Below is a small trained network, with its code and all its weights. Each question gives an input and a target symbol and asks what happens when units are switched off, that is, made to give their printed mean instead of their output.

import numpy as np


def w(rows, s, z=0):
    codes = np.array(rows[::2]) - 128.0
    scale = np.full(codes.shape[1], s)
    scale[-1] = z or s
    return codes * scale


def norm(h):
    return h / np.sqrt((h * h).mean(-1, keepdims=True) + 1e-5)


def f(y):
    return y / 2 * (1 + np.tanh(0.7978845608 * (y + 0.044715 * y**3)))


def softmax(a):
    e = np.exp(a - a.max(-1, keepdims=True))
    return e / e.sum(-1, keepdims=True)


def log_softmax(a):
    a = a - a.max(-1, keepdims=True)
    return a - np.log(np.exp(a).sum(-1, keepdims=True))


def net(x, mask):
    ids = ['ΛΞΠΨΩαβδεηθμτ'.index(c) for c in x.split()]
    T = len(ids)
    res = E[ids] + P[:T]
    u = 0
    for l in range(2):
        q, k, v = (norm(res) @ M[l].T for M in (Q, K, V))
        z = softmax(np.where(np.tri(T) > 0, q @ k.T / 4**0.5, -1e9)) @ v
        res = res + np.where(mask[u], z, O[l][:, -1]) @ O[l][:, :-1]
        u += 1
        y = f(norm(res) @ A[l][:, :-1].T + A[l][:, -1])
        res = res + np.where(mask[u : u + 4], y, B[l][:, -1]) @ B[l][:, :-1]
        u += 4
    return log_softmax(norm(res)[-1] @ U[:, :-1].T + U[:, -1])


Q, K, V, O, A, B = {}, {}, {}, {}, {}, {}
E = w([
[60,131,108,140,135,179,129,103,140],'Λ',
[75,158,117,154,130,179,134,106,135],'Ξ',
[50,176,132,104,152,153,128,130,128],'Π',
[75,220,134,132,139,155,139,123,115],'Ψ',
[87,199,109,114,121,155,93,144,108],'Ω',
[86,146,106,85,130,107,118,171,122],'α',
[95,131,126,94,150,93,183,173,142],'β',
[159,84,147,134,139,50,135,116,6],'δ',
[103,175,116,116,97,104,160,179,120],'ε',
[164,149,69,122,137,78,153,133,142],'η',
[146,114,75,137,56,99,135,144,126],'θ',
[146,79,77,96,120,114,167,158,159],'μ',
[155,94,104,146,87,110,208,146,155],'τ',
],0.0016)
P = w([
[106,187,117,79,106,251,140,68,227],'0',
[53,194,79,76,96,122,154,84,192],'1',
[55,187,69,75,90,106,173,108,143],'2',
[81,167,81,102,110,99,168,135,120],'3',
[92,150,93,122,124,109,164,165,94],'4',
[94,139,103,146,146,100,155,176,74],'5',
[109,132,114,149,153,131,148,197,61],'6',
[132,131,126,155,167,158,136,231,46],'7',
],0.0011)
Q[0] = w([
[80,183,9,222,225,216,167,255,87],'0.h0',
[73,133,61,134,77,82,222,194,119],'0.h0',
[222,108,194,72,63,31,109,25,149],'0.h0',
[49,166,34,175,132,152,205,237,100],'0.h0',
],0.0048)
K[0] = w([
[151,60,204,133,150,100,138,135,2],'0.h0',
[241,84,67,40,94,50,194,46,35],'0.h0',
[95,168,83,102,100,167,108,80,243],'0.h0',
[188,67,141,102,140,79,160,117,17],'0.h0',
],0.0035)
V[0] = w([
[146,86,127,128,159,145,133,5,120],'0.h0',
[186,65,123,193,155,131,114,148,187],'0.h0',
[82,121,90,194,136,82,93,174,228],'0.h0',
[86,142,138,148,169,193,135,66,91],'0.h0',
],0.0026)
O[0] = w([
[161,108,147,102,171,172,145,107,33,70],'0.h0',
[89,176,85,105,143,178,153,157,84,4],'0.h0',
[96,177,128,184,127,252,111,240,196,124],'0.h0',
[211,57,165,160,144,89,129,160,84,155],'0.h0',
],0.0022,0.0036)
A[0] = w([
[194,53,204,129,128,89,129,154,35,2],'0.n0',
[113,146,102,119,99,188,124,149,200,143],'0.n1',
[94,156,131,165,113,89,126,194,139,123],'0.n2',
[123,136,132,96,190,188,119,110,5,205],'0.n3',
],0.0027,0.0013)
B[0] = w([
[74,196,74,63,100,147,187,68,208,93],'0.n0',
[181,107,132,92,116,30,130,60,96,236],'0.n1',
[141,98,125,101,199,192,107,70,97,248],'0.n2',
[101,95,80,72,59,4,161,133,120,93],'0.n3',
],0.0018)
Q[1] = w([
[84,186,7,9,16,61,238,25,154],'1.h0',
[253,22,152,58,98,247,187,190,3],'1.h0',
[52,221,14,173,110,218,131,241,254],'1.h0',
[141,53,222,55,100,43,207,7,5],'1.h0',
],0.0051)
K[1] = w([
[250,18,128,67,27,183,223,7,235],'1.h0',
[49,80,194,198,219,253,115,14,30],'1.h0',
[149,62,10,222,111,56,214,244,133],'1.h0',
[182,178,227,27,131,214,89,4,149],'1.h0',
],0.0048)
V[1] = w([
[160,78,14,99,178,101,210,168,216],'1.h0',
[91,17,59,82,79,165,21,127,124],'1.h0',
[114,97,101,253,15,166,165,136,119],'1.h0',
[44,50,231,106,126,166,196,147,168],'1.h0',
],0.0029)
O[1] = w([
[255,112,78,81,72,93,115,201,123,113],'1.h0',
[76,72,14,93,62,162,3,22,157,104],'1.h0',
[136,203,195,30,82,108,146,25,144,108],'1.h0',
[138,51,231,105,65,209,76,153,40,7],'1.h0',
],0.0035,0.0015)
A[1] = w([
[207,152,52,18,71,126,149,107,124,72],'1.n0',
[62,152,86,161,255,120,159,55,148,1],'1.n1',
[147,110,175,70,72,57,176,189,178,159],'1.n2',
[114,168,205,72,148,167,167,21,99,11],'1.n3',
],0.004)
B[1] = w([
[98,94,148,110,204,211,201,176,106,190],'1.n0',
[197,164,66,115,191,188,43,130,4,254],'1.n1',
[132,166,136,167,112,108,63,47,122,250],'1.n2',
[174,125,109,63,254,63,67,237,166,106],'1.n3',
],0.0042,0.0024)
U = w([
[73,27,184,19,14,207,22,34,126,115],'Λ',
[112,117,227,22,247,44,28,194,206,153],'Ξ',
[4,24,227,237,94,231,199,193,112,253],'Π',
[24,204,254,229,235,132,250,216,84,74],'Ψ',
[91,210,31,204,230,246,28,81,32,181],'Ω',
[7,23,4,230,31,99,20,201,253,94],'α',
[254,85,184,230,18,100,26,252,26,43],'β',
[112,19,84,100,147,6,216,26,6,125],'δ',
[79,239,215,237,10,22,41,4,179,143],'ε',
[202,236,27,214,174,15,237,240,214,82],'η',
[14,215,41,10,117,195,223,10,252,102],'θ',
[214,22,12,19,95,254,182,246,92,98],'μ',
[249,237,245,32,81,236,237,86,17,70],'τ',
],0.0051,0.0023)

Each question gives the input, a string of symbols that net reads in full, and the target symbol t.
The units are the heads (4 rows each of Q, K, V and O) and the neurons (one row each of A and B). Each row of codes is followed by its name. A weight is (code - 128) times the scale printed after its matrix; where a second scale follows, it is the last column's (O, A, B and U).
mask holds one flag per unit, layer by layer, with each layer's heads first. A switched-off unit (its flag False) gives its mean, the last column of its rows in O or B, instead of its output. The means were averaged over made-up inputs and are rounded, as every weight is.
A unit's drop is (log p(t) with every unit on - log p(t) with that unit switched off) / (log p(t) with every unit on - log p(t) with every unit switched off).
The circuit of an input: a set's keep is (log p(t) with only the set's units on - log p(t) with every unit switched off) / (log p(t) with every unit on - log p(t) with every unit switched off). Starting from all 10 units, units are removed one at a time, each time the one whose removal leaves the highest keep (on an exact tie, the one counted first), for as long as the keep stays at least 0.8.
units of the circuit, in order: the units of the circuit, biggest drop first
unit that matters most: the unit with the biggest drop
top k neurons: the k neurons with the biggest drops, biggest first
k most important neurons of layer l: the k neurons of layer l with the biggest drops, biggest first
input θ Ξ δ Ω, target θ: most important neuron of layer 0 : [0.n1]
input Ω Ξ ε Ω δ, target Ω: units of the circuit, in order : [1.h0; 1.n1; 0.n0]
input ε Ω β, target ε: units of the circuit, in order : [1.n2; 1.h0]
input Ξ Ω μ Ξ η, target μ: units of the circuit, in order : [1.h0; 1.n0]
input τ η Ω α Ω Ω, target α: units of the circuit, in order : [1.h0; 0.h0; 1.n1]
input Ω Ω Ω Ω α, target α: units of the circuit, in order : [1.h0; 1.n1; 0.h0]
input ε η ε, target η: units of the circuit, in order : [1.h0; 1.n1]
input α Ξ Π, target α: top 3 neurons : [1.n1; 0.n1; 1.n0]
input Π ε Λ τ τ Ξ Ξ Ξ, target Ξ: units of the circuit, in order : [1.h0; 1.n3]
input α Ω ε Ω, target ε: units of the circuit, in order : [1.n1; 1.h0; 1.n2]
input Ω Ω Ξ ε Λ η Ω ε, target η: units of the circuit, in order : [0.h0; 1.h0]
input η Ω Ξ Ω Λ η δ, target η: top 2 neurons : [0.n0; 0.n1]
input Ξ Ξ α Ω ε, target ε: units of the circuit, in order : [1.n2; 1.n1]
input Π θ θ, target θ: units of the circuit, in order : [1.h0; 1.n0; 1.n1]
input Ξ Ω δ ε θ, target Ξ: units of the circuit, in order : [1.h0; 0.h0; 1.n3; 0.n2]
input η Ω η Ω Ω Ω μ, target μ: units of the circuit, in order : [1.h0; 0.h0; 1.n0]
input δ Λ Ξ Π Λ Ψ Ω β, target δ: units of the circuit, in order : [0.h0]
input δ η Ξ μ Ξ Ω β Ω, target δ: top 2 neurons : [0.n3; 1.n1]
input Λ Ξ τ θ Λ Λ, target θ: top 2 neurons : [1.n1; 1.n0]
input Π ε ε η μ θ Λ, target μ: top 3 neurons : [1.n0; 0.n1; 0.n2]
input ε τ Ω Λ, target τ: top 2 neurons : [1.n0; 1.n2]
input Ω Ξ Ω Ω τ α, target τ: unit that matters most : 0.h0
input ε Ξ η δ ε Ξ Ω, target ε: top 3 neurons : [1.n2; 1.n1; 0.n1]
input μ Ω ε, target μ: top 4 neurons : [0.n2; 1.n0; 0.n1; 1.n1]
input Ξ θ Ξ ε, target θ: 2 most important neurons of layer 1 : [1.n0; 1.n1]
input Λ Π δ τ, target Λ: 2 most important neurons of layer 0 : [0.n3; 0.n2]
input Ξ Ω δ, target Ξ: 2 most important neurons of layer 0 : [0.n0; 0.n2]
input θ Ξ η Ω η, target η: most important neuron of layer 1 : [1.n1]
